How the elements are linked:
*: RF->HL, TM->LZ, TG->JF, HL->RF, BR->GH, LZ->TM, LJ->DG, HS->TJ, MT->FD, CF->MG, LM->QH, LC->JJ, JD->FF, FF->JD, JB->BL, FD->MT, JJ->LC, MN->ZQ, QB->RC, MG->CF, BN->MP, RC->QB, NJ->LQ, QC->ZM, QJ->HJ, BG->FM, FQ->QZ, ZR->TH, GS->CZ, JQ->CM, CL->SF, CJ->HB, QH->LM, RG->GQ, GD->DL, PP->JP, FC->RN, HJ->QJ, HB->CJ, TJ->HS, QN->FR, MH->PR, QZ->FQ, CZ->GS, CN->FZ, SZ->SJ, DT->BP, NF->LL, GB->ZB, MP->BN, GQ->RG, FR->QN, ZN->CH, SJ->SZ, FM->BG, CM->JQ, GH->BR, ZQ->MN, LL->NF, TH->ZR, DL->GD, PR->MH, BP->DT, BL->JB, JF->TG, ZM->QC, ZB->GB, LQ->NJ, DG->LJ, RN->FC, JP->PP, CH->ZN, SF->CL, FZ->CN
+: RF->CD, TM->PG, TG->FG, BR->PP, JC->GD, LJ->TT, HS->CJ, CD->RF, LM->BP, LC->MH, FF->LT, JB->JQ, ZZ->TH, FG->TG, ZD->GB, FD->DD, MQ->RN, RZ->QB, JJ->PR, JM->SF, MN->FZ, QB->RZ, MG->DS, NJ->RL, MM->CZ, DS->MG, QC->CH, LT->FF, BG->NF, JQ->JB, CJ->HS, QH->DT, RG->GT, RR->QZ, GD->JC, PP->BR, HJ->PM, HB->TJ, TT->LJ, TJ->HB, MH->LC, QZ->RR, SG->MP, CZ->MM, CN->ZQ, SZ->SR, DT->QH, NF->BG, GB->ZD, MP->SG, FR->ZF, ZN->ZM, FM->LL, CM->BL, GH->JP, ZQ->CN, LL->FM, TH->ZZ, SR->SZ, PR->JJ, BP->LM, BL->CM, ZM->ZN, DD->FD, PG->TM, PM->HJ, GT->RG, ZF->FR, RN->MQ, JP->GH, CH->QC, SF->JM, RL->NJ, FZ->MN
~: RF->JT, TM->JJ, TG->LL, LZ->LC, LJ->GZ, HS->QH, CF->QC, LM->TJ, ZH->MP, LC->LZ, NR->CZ, FF->HP, JB->ZB, FG->FM, ZD->CM, GR->RN, FD->HH, GZ->LJ, JJ->TM, MN->RR, QB->MR, MG->ZM, NJ->JP, DS->ZN, QC->CF, HR->TH, JT->RF, FQ->CN, CJ->DT, QH->HS, RG->LP, HP->FF, RR->MN, GD->TN, PP->LQ, HJ->NZ, HB->BP, LP->RG, TJ->LM, QZ->FZ, CZ->NR, CN->FQ, SZ->DP, DT->CJ, NF->JF, GB->BL, MP->ZH, FR->ZG, MR->QB, ZN->DS, FM->FG, CM->ZD, GH->RL, LL->TG, HF->SF, TH->HR, HH->FD, PR->PG, NZ->HJ, BP->HB, BL->GB, JF->NF, TN->GD, DP->SZ, ZM->MG, ZB->JB, LQ->PP, PG->PR, ZG->FR, RN->GR, JP->NJ, SF->HF, RL->GH, FZ->QZ
§: RF->PN, TM->DT, TG->LP, GG->LJ, JC->CM, LZ->BP, GM->SF, LJ->GG, LB->CZ, HS->PR, ZH->QZ, LC->HB, FF->GN, JB->DL, FD->MF, RZ->GH, SN->RN, JJ->CJ, MN->SG, QB->JP, MG->NZ, BN->CN, RC->PP, NJ->MR, QC->QJ, QJ->QC, GN->FF, ZC->FR, CJ->JJ, QH->PG, RG->LL, GD->BL, PP->RC, HJ->ZM, HB->LC, LP->TG, TJ->MH, TR->TH, PN->RF, MH->TJ, QZ->ZH, SG->MN, CZ->LB, CN->BN, SZ->MZ, DT->TM, NF->GQ, GB->TN, MP->FZ, GQ->NF, FR->ZC, MR->NJ, MF->FD, ZN->PM, FM->GT, CM->JC, GH->RZ, LL->RG, TH->TR, DL->JB, PR->HS, NZ->MG, BP->LZ, BL->GD, TN->GB, ZM->HJ, PG->QH, PM->ZN, GT->FM, RN->SN, JP->QB, SF->GM, MZ->SZ, FZ->MP
^: RF->JP, TM->LP, TG->DT, HL->PP, GG->HJ, QP->FR, LS->TH, GM->MP, LJ->ZM, HS->FM, CD->GH, LC->GQ, FF->QG, JB->FC, FG->QH, GR->GB, FD->HM, MQ->CM, HM->FD, SN->GD, GZ->MG, JJ->RG, JM->MN, MN->JM, QB->PN, MG->GZ, NJ->JT, QC->DG, BG->TJ, JT->NJ, CL->CN, CJ->LL, QH->FG, ZT->CZ, RG->JJ, GD->SN, PP->HL, FC->JB, HJ->GG, HB->NF, TT->ZN, LP->TM, TJ->BG, SD->SZ, PN->QB, QZ->HF, CZ->ZT, CN->CL, SZ->SD, DT->TG, NF->HB, GB->GR, MP->GM, GQ->LC, FR->QP, ZN->TT, FM->HS, CM->MQ, GH->CD, LL->CJ, HF->QZ, TH->LS, QG->FF, PR->GT, BP->JF, BL->RN, JF->BP, ZM->LJ, DG->QC, GT->PR, RN->BL, JP->RF, SF->FZ, FZ->SF
!: RF->ZT, TM->TN, TG->GR, JC->PR, LS->SF, LJ->QG, LB->QB, HS->CM, LC->DL, NR->NJ, JD->QC, FF->ZM, JB->HB, ZZ->MN, ZD->QH, GR->TG, FD->QR, MQ->FM, SN->RG, JJ->GD, MN->ZZ, QB->LB, MG->HP, NJ->NR, MM->GH, QC->JD, HR->QZ, GN->HJ, LT->ZN, QR->FD, ZR->CN, NC->SZ, GS->PP, JQ->TJ, CJ->BL, QH->ZD, ZT->RF, RG->SN, HP->MG, GD->JJ, PP->GS, FC->NF, HJ->GN, HB->JB, TJ->JQ, TR->MP, QZ->HR, CZ->JP, CN->ZR, SZ->NC, DT->GB, NF->FC, GB->DT, MP->TR, FR->NL, ZN->LT, FM->MQ, CM->HS, GH->MM, LL->RN, TH->FZ, DL->LC, QG->LJ, PR->JC, BP->ZB, BL->CJ, NL->FR, TN->TM, ZM->FF, ZB->BP, RN->LL, JP->CZ, SF->LS, FZ->TH
%: DJ->FR, RF->SD, TM->NZ, TG->GZ, GG->RG, LJ->LL, HS->ZN, MT->CN, CF->BP, LC->QJ, JD->JB, FF->BL, JB->JD, FD->FZ, HM->SF, GZ->TG, JJ->HJ, MN->DD, QB->MZ, MG->DT, NJ->DP, DS->QH, QC->HB, QJ->LC, GN->GD, LT->CM, QR->TH, NC->CZ, CJ->ZM, QH->DS, RG->GG, HP->GB, GD->GN, PP->SJ, HJ->JJ, HB->QC, TT->FM, TJ->CH, SD->RF, QZ->HH, CZ->NC, CN->MT, SZ->JP, DT->MG, NF->DG, GB->HP, MP->MF, FR->DJ, MF->MP, ZN->HS, SJ->PP, FM->TT, CM->LT, GH->SR, LL->LJ, TH->QR, QG->RN, HH->QZ, SR->GH, PR->PM, NZ->TM, BP->CF, BL->FF, DP->NJ, ZM->CJ, DD->MN, PM->PR, DG->NF, RN->QG, JP->SZ, CH->TJ, SF->HM, MZ->QB, FZ->FD
&: DJ->SZ, RF->QP, TM->ZH, TG->HF, QP->RF, LS->RN, GM->RG, LJ->HM, HS->MN, MT->QC, ZH->TM, LC->BN, FF->QR, JB->ZR, ZZ->CM, FD->ZM, HM->LJ, JJ->MP, JM->FM, MN->HS, QB->ZC, MG->HH, BN->LC, NJ->ZG, QC->MT, HR->GB, QR->FF, FQ->BP, ZR->JB, CL->NF, ZC->QB, CJ->FZ, QH->RR, RG->GM, RR->QH, GD->TR, PP->QN, HJ->MF, HB->CN, TJ->ZQ, QN->PP, TR->GD, QZ->DT, SG->PR, CZ->NL, CN->HB, SZ->DJ, DT->QZ, NF->CL, GB->HR, MP->JJ, FR->JP, MF->HJ, ZN->DD, FM->JM, CM->ZZ, GH->ZF, ZQ->TJ, LL->SF, HF->TG, TH->BL, HH->MG, PR->SG, BP->FQ, BL->TH, NL->CZ, ZM->FD, DD->ZN, ZF->GH, ZG->NJ, RN->LS, JP->FR, SF->LL, FZ->CJ
$: DJ->FD, RF->LL, TM->MR, TG->JT, HL->NF, BR->TJ, QP->SF, LJ->SD, LB->GD, HS->GH, CD->FM, LC->RC, NR->GB, FF->NC, JB->GS, FD->DJ, RZ->PR, JJ->QB, MN->ZF, QB->JJ, MG->DP, RC->LC, NJ->DT, MM->CM, QC->SJ, JT->TG, NC->FF, GS->JB, ZC->MP, CJ->JP, QH->RL, ZT->RN, RG->PN, GD->LB, PP->HB, HJ->MZ, HB->PP, TJ->BR, QN->CN, SD->LJ, PN->RG, QZ->ZG, CZ->BL, CN->QN, SZ->ZM, DT->NJ, NF->HL, GB->NR, MP->ZC, FR->FZ, MR->TM, ZN->SR, SJ->QC, FM->CD, CM->MM, GH->HS, LL->RF, TH->NL, SR->ZN, PR->RZ, BP->LQ, BL->CZ, NL->TH, DP->MG, ZM->SZ, LQ->BP, ZF->MN, ZG->QZ, RN->ZT, JP->CJ, SF->QP, MZ->HJ, RL->QH, FZ->FR

The rows follow the links: the fewer symbols apart two elements are, the more alike their rows tend to be.

Rows with their elements:
[ -75  -81   41   12  -64    7   35   42  -36   52  -25   -9   57   -1   31  -96  -55  -12   42  -41   -5  -43  116  -38    9   31   81  -11    2  -39  -79  -32  -46   22  -90   -3   31   15   29   35    8  -54  -35]: HS
[  35  -30   19   -4  -26   82   20    3  -36   85  -85    6  -36   55  -51   20   38  -50  -21  -53  -76   15 -103    9  -79   19   24    8  -35   41   43   -2   -6   44  -16   24  -85  120   31   49  -29  -20   -3]: ZG
[ -29   14  -51  -41   16   48   26  -39   46   67   24   52  -74   13   17   57   -6  -29   -8   75  -46  -41  -29  -50  -22    9  -86   57  -27   47   16  -46   -5   12  -15   -7 -146    7  -76  -70   -3  -29   21]: GS
[  -5   -5 -115  -36  -38  -46   39   65  -37  -36   -7  -53  147   -9   -2  -11   17   61   43  -37  -25  -36   65   -2    0  -57   19  -66   75  -77 -130   10   82   44  -23   41   52  -55  -17   38   31   -4  -38]: PR
[ -31  -88  -41  -18  -86   55   29   49  -49   33  -59   20   87   21   49  -55    6  -46   26  -36  -57  -16   17  -79    4  -32   30  -13  -30  -20  -15  -44   37   92  -69    7 -121  -30   69  -41    9  -45  -25]: GH
[  64  -36   39    9   74  172  -49   14  -88  -32    5   23  -33  -41   -9   17   -9    0  -36   43  -28    6  -56   15   46   -5   11   11  -26   26  125   23   13   61   60  -23  -52    4   73  -17  -35   75   14]: DJ
[ -50  -10  102  -51  -58  -38  -46  -11   79   57  106  -26  -77   18   64   30  -33    4  -18  -26   -5  -43   30    1    4   29   35   23  -54  -22  -42   -3  -15  -23   21  -21  -42   90  -39    8  -38  -80  -11]: BL
[  -1    8  -73  -31   -4   -3   40   68  -61    3   10  -66  114  -10  -48   -5   51   12    5  -12  -41    3   67   46   10  -30   41    7  115    2  -95    7   12   -5  -29   43  116    6  -42   82   60   38  -22]: SG
[  20  -20   71   34   65   59  -70  -25  -56  -30   33    1  -81   -7  -30    3  -19   45    9  -24    8   18   -8   72   11   37   41  -26   11  -10  119   50  -29   25    8    0  103   42  126   63  -34   76  -41]: HH
[  27   -4   87  -40   59   79 -118    7  -42  -45  124    9  -38  -46   42   55    3   26  -53   50   10  -35   19   47   61   43   56   20   12    8  117   33  -12   25   57   -6   40   14   61    5  -30   49    2]: QR
[ -77  -43  -53   22   77   45    6  -25  -34  -18  -33   81  -14  -46   38  -51  -41   23   66   71   28  -13   95  -43   41   23    8    7   27  -11   96  -41  -78    5 -106  -30   67  -86    1  -22   32   60  -39]: CH
[  60   41  133  -31  -62  -14  -30  -18   63   22   77  -16  -23   11   46    5    4  -83  -60    1   24   33  -30   46  -20   25   31   95  -17   50  -18   42  -39  -28   61   -5   14   88   29    8   -7  -34   96]: LS
[ -54  -55    2    6   34   53  -36   24  -58  -73   11   39   72  -36   84  -31  -54   51   28  -17   28  -13   91  -15   78   12   59  -50  -11  -64   66   21  -21   70  -19    8   22  -81  105  -15    3   21  -37]: ZN
[   1   46  -31  -88  -20 -139  -22   44   16  -25   61  -90    9   -3  -28   61   47   59   20  -51  -10  -48  -26   20  -35  -36  -18  -36    8  -21  -40   19   82  -40   -4   15   63   71  -95   85  -48  -26  -37]: TN
[  50   68  -38    4   -2  -15   -3   32    2   -9   11  -24   76   24  -81   88   35   32  -71  -28  -42   36  -13   85  -20  -26  -20  -47   76  -41 -123   96   52  -24   75   78   46   32  -38   58   22   42  -35]: MP
[ -31   56   -6   41   -5   29   17  -60   99   66   -9   99  -26   44  -39  101  -48   -7  -68   29  -23   54   33   47  -39   44  -67   41   36   34  -24   47 -112  -30  -16   55  -60   -2  -12    7   90   24  -61]: CN
[ -74   40   -5  -30    5  -88   -4  -62   76   63   18   59 -105   50   -7   73  -34   12    6    9   25  -36    3  -14  -16   39  -57   31  -20   39   14  -41  -91  -63  -90  -11  -43   49  -45   21    9  -47  -30]: ZB
[  62  -15   33   42  -83   32   50   -2   31  -17  -50   -1    8   40   22  -21   29  -65   -9  -32    8   49 -100   -7  -26  -40   -6   42 -108   -7  -35   19   51   20   62  -23 -134  -27   78  -81  -13  -66   70]: RF
[  27  -20  -46   -1  -55  -66   86   48  -40  -51  -22  -72  129  -37  -22  -94   38  -13   66  -36    9   25   29  -11    4  -37    6    2   59  -20 -103  -35   40  -38   -8   11  107  -24  -45   26   24  -24   44]: GT
[ -41    3  -76  -43  -22  -59   67   55  -58   -8  -45  -74   88  -28  -20  -46   29   24   75  -75  -10  -34   54   -8  -15  -36    7  -69   50  -29  -80  -18   33   33  -56   15   94   20  -25   94   14   12  -33]: PG
[  58   47  121   35  -50  -60    3  -40   27   28  -10  -26  -31   41  -25  -21   13  -63  -42  -67   39   70  -43   32  -24   36   24   20  -27   54   -5   21  -46  -64   25    6   77   67   65   92    3  -31   45]: HF
[  63  -40   28   42  -38  -21   44  -17   -8   26  -99  -33  -52   25  -17  -66   48  -76   -8  -80    7   42 -124  -41  -54  -30   17   16 -106   23   28  -27   69   10   10  -35  -65   24   42  -26  -39  -48   70]: JT
[ -24   50   41    0  -25  -65   17  -77  111   24   52   45  -63   26   37    7  -18  -39  -32   64   74   28    4  -14    1   50  -88   80  -33   60  -21  -46  -67 -113    1  -18  -30  -13  -67  -46   25  -54   65]: FC
[ -27  -11   43   19  -91  -87   35  -21   -8    7  -57  -35   54   13   41 -128    6  -32   60  -96   64   25   29  -23  -23    3   65  -23  -19   15  -21  -61  -30   -8  -89    2   72   16   99   48   -1  -65   52]: FG
[   4  -54  -67    3   54   12  -15   56  -95  -87   16  -58   82  -87   -2  -41   17   40   61    3  -17  -27   59   -5   61  -14   27  -40   55  -55    6   -1   43   24    7  -10  120  -58    1   31  -12   74  -16]: PM
[  94   53   18   21  -18  -58   37   39   26  -10   11  -63   61   13  -79    2   50  -43  -42   31   -6   68  -40   63   -9    0  -39   -3   59   17  -98   53   40  -59  106   -9  112   38  -36   47    7   27   69]: GM
[  24   63  106  -24  -94  -85  -43   -6  103  -21   49  -17    2   44   97   -1  -13  -47  -69   -5   66   13  -28    6   14    2   14   15  -70   12  -16   13    9  -17   83  -26  -73   -6   37  -40  -24 -110   43]: RN
[   3    4   81   16  -93   24   57    9  -39   16  -23   -4   97   -5   25 -105    5  -76   -7  -20   16   64   60   10   -6   38   81   74   30   56  -54  -40  -70  -29  -33   18   74   -4   73   51   37  -17   67]: JM
[ -71   -7  -45   -5  -14   28   71  -31    1   64  -28   59   28   27   -2   -4  -16  -29    2   38  -27   30   90    6  -27   19    5   26   68   84  -27  -61 -132   16 -136   35   38  -15  -37   22   93   30  -16]: ZQ
[   8   45  121  -62  -80 -107  -27  -13   84    2   38  -47  -47   31   81  -33   16  -25   17  -76   56   12  -29   -6  -16   33   10   25  -82   28   36  -29  -17  -37   30  -14   30   65   43   24  -56  -90   66]: GR

Each walk starts at a row. The symbols on each line, taken left to right, move it on to the next element.
Each answer is a row, close to the row of the element it stands for.
start [  24  -30  -17   40   -8   -7   54  -71   36   64  -63   54  -71   20  -28  -18   26  -50   13   50    1   32  -79  -53  -12  -18  -75   65  -65   68   -3  -53   -2  -37   -9  -31  -93  -26  -46  -70   11  -21   66]
^ ! ! *
[  11  -85   31   19  -34   87   45   29  -14   90  -53  -35  -65   39  -30  -15    3  -51    7    3  -94  -22  -71  -55   -2    8   32    9 -101  -30  -42    6   80   34   19  -16 -130   42   -5  -56  -51  -41  -22]
! * ! § § &
[  15    0  -21   29    9  109   48  -33   -3  101  -51   72  -55   55  -58   47   -1  -55  -47   78  -63   39  -63   -5  -42    4  -68   49   -1   88    6  -19  -56   -4  -44   23 -124   12  -37  -33   60   39    2]
start [ -38   -6  -63   36    4   37   66  -30   50   36  -65   91  -49   38  -34   51  -15  -10   -9   50  -21    3  -45  -69  -19  -30  -72   15  -42    6   13  -16   -1   10  -26   12 -165  -39  -39  -81   52  -13  -44]
^ ^ % * % ~ §
[  37   15 -105  -34    7  -19   42   46  -26   35  -75  -59   10    7  -98   26   66   19   28  -44  -57    2  -85   -7  -67  -77  -12  -52    6  -23  -41   28  115   -4   35    3   -6   46  -72   11  -40   26  -47]
§ % $ ~
[  -3  -38   84   47   95   69  -61  -16  -25  -44   55   -1  -70  -71  -13  -20  -62   47   16   26   18   -4   52    8   81   38   71  -38  -60  -58   85   44   16   14   63  -67   23  -16   81   -8  -80   37  -49]
start [ -18    0  -71 -103  -27  -62   14   80  -58  -23   42  -75  107  -34   40   -6   51   30   49    0  -14  -55   71  -15   18  -48  -15  -27   88  -25  -79  -28   25   26  -27    6   62   11 -100   32  -19  -10    7]
§ * + §
[ -26   67 -109  -53   31  -51   21   -9   59    9   55   16   -6    9  -45   87   16   31  -16   72    2  -15   10   21  -26  -20  -92   10   58   -9  -62  -10   -5  -74    8   17   19  -13 -179   13   20   23   14]
§ % % § §
[ -82   31  -21  -18  -18  -54  -11  -57  127   24   58   94  -59   72   39   84  -52   31  -38   51    6   -9   21  -12   -6   30  -66   26  -17   35    0  -10  -52  -37  -16   30  -74  -24  -74  -48   43  -49  -27]
start [  65    4 -107    0  -13   12   40   59  -24   -6  -41  -51   56   22  -66   61   42   34    4   17  -64  -16  -73  -19  -33 -103  -50  -41  -20  -41  -78   59  127   17   58   13  -87   -4  -59  -48  -45   12  -21]
§ § $ * ~ § %
[ -57  -11  -11   40  108  -15  -42  -79   17  -21   -4   60 -103  -22  -16   -1  -46   76   25   16   44    7   -2  -10   38   49  -14  -37   -7  -23  126  -15  -61  -21  -46  -17   43  -49   23   -7  -10   73  -61]
~ $ * + +
[  45  -69  -19   22   62   93  -75   32  -34  -43   -4   23  -14  -34   24  -12  -16    6  -20   13  -23   -8  -57  -32   47  -19   16  -30  -74  -40   94   29   77   86   54  -21 -101  -69   67  -82  -35   22  -14]
start [  13   47   97   59  -78 -121   11  -44   69   -6  -19  -28  -24   50    7  -45   -7   -5  -13 -116   60   62  -63  -17  -24  -11   46  -37  -87    1  -20   49   20  -44   30  -11   -1   -9   86  -12  -19  -85    7]
& & ^ ^ ^ ^ %
[  43  -11   96   56   28  -32  -73  -63   -6  -60    5  -19  -69  -35    8  -63  -21   27   10  -48   58   42  -52   10   62   17   28    2  -66    3  124   -6    3  -11   44  -58   89  -10  103    1  -52    9   31]
% ^ ~ &
[  10  -17  123   40  -16   45   -6   18   55  105   21   -8  -46   58  -70   25  -20  -18  -74   -6  -36   34   23   77  -37   68   73   30   -7   22  -64   60  -57  -28   28   35   16  105   48   70    5    0  -40]
start [  10   70  -41  -80   -7  -87  -32   58   62  -31   84  -90   61   12   22   82   25   60    7   15  -30  -49   11   46  -10  -30  -21  -28   44  -94  -95   52   89   17   79   19   -3   15  -96   -2  -46  -38  -18]
+ + ~ !
[   5   47  -80  -34  -20 -119   28   38   37  -19  -12  -75   48   44  -77   55   28  102    8  -80   -8    6  -34   38  -44  -50   -8  -78   16  -99  -82   79   66   -8   21   36   53   22  -59   54  -18   -9  -73]
* ~ $ $ $ $ %
[  -1   20  -85   40  117   -1   -5  -13  -16  -72   19   31  -32  -52  -94   27  -30   83   32   93    3  -17   13   34   41    3  -45  -40   58  -29    6   39    2  -36   35  -35   53  -74  -81   -9    9   86  -34]
start [ -43  -10   39  -36  -47   10    7   23  -28   65  -42   -9   40   10    3  -43    5    2   17  -87  -26   -6   66   24  -24   24   73    0   38   22   -8  -22  -76   30 -130   39   75   66   74  103   24  -20  -32]
& ! ! !
[ -93  -27   23  -82  -79  -63   -7   42  -22   26   20  -46   18  -13   88  -41   12  -19   57  -85   12  -69   84  -34  -27    7   76  -38   -6   12   28  -55  -39   39 -111   11   21   59   46   52   -8  -78   -2]
! + ~ ~ ~ ~
[ -64    7   65   13  -35  -82    0   -8   60   74   -4  -24  -93   58  -54  -22  -36   37   21  -96   -9   -3   -1    7  -52   31   53  -72  -47  -65  -29   11   -8  -37  -28   -9    0  114   27   62  -68  -57  -74]
start [   9   18  -30   -7    6  -47   56   56   46    7   26  -79   31   -6  -90   21  -16   26   31    1  -30  -20   30   23    1  -16   -3  -46   39  -81 -127   54   77  -55   68   11   68   36 -111   47  -39    9  -54]
§ ! & +
[ -51  -19   54  -80  -52   36  -26   59  -11   47   41    2   65   -2   80  -13    1  -56  -15   -7  -26  -18  103   10  -10   43   45   52   77   37  -36  -37  -78   24  -76   69   38   71    0   60   41  -41   37]
+ ~ ~ ~ & & &
[ -71   25   51  -67  -60 -118  -75  -12   76   31   49   -5  -56   62   49   67  -27   29  -18 -100   12  -28    2  -10   -6   -9    6  -38  -64  -35   18   13  -31   26   -1   23  -63   69   53   27  -57  -66  -63]
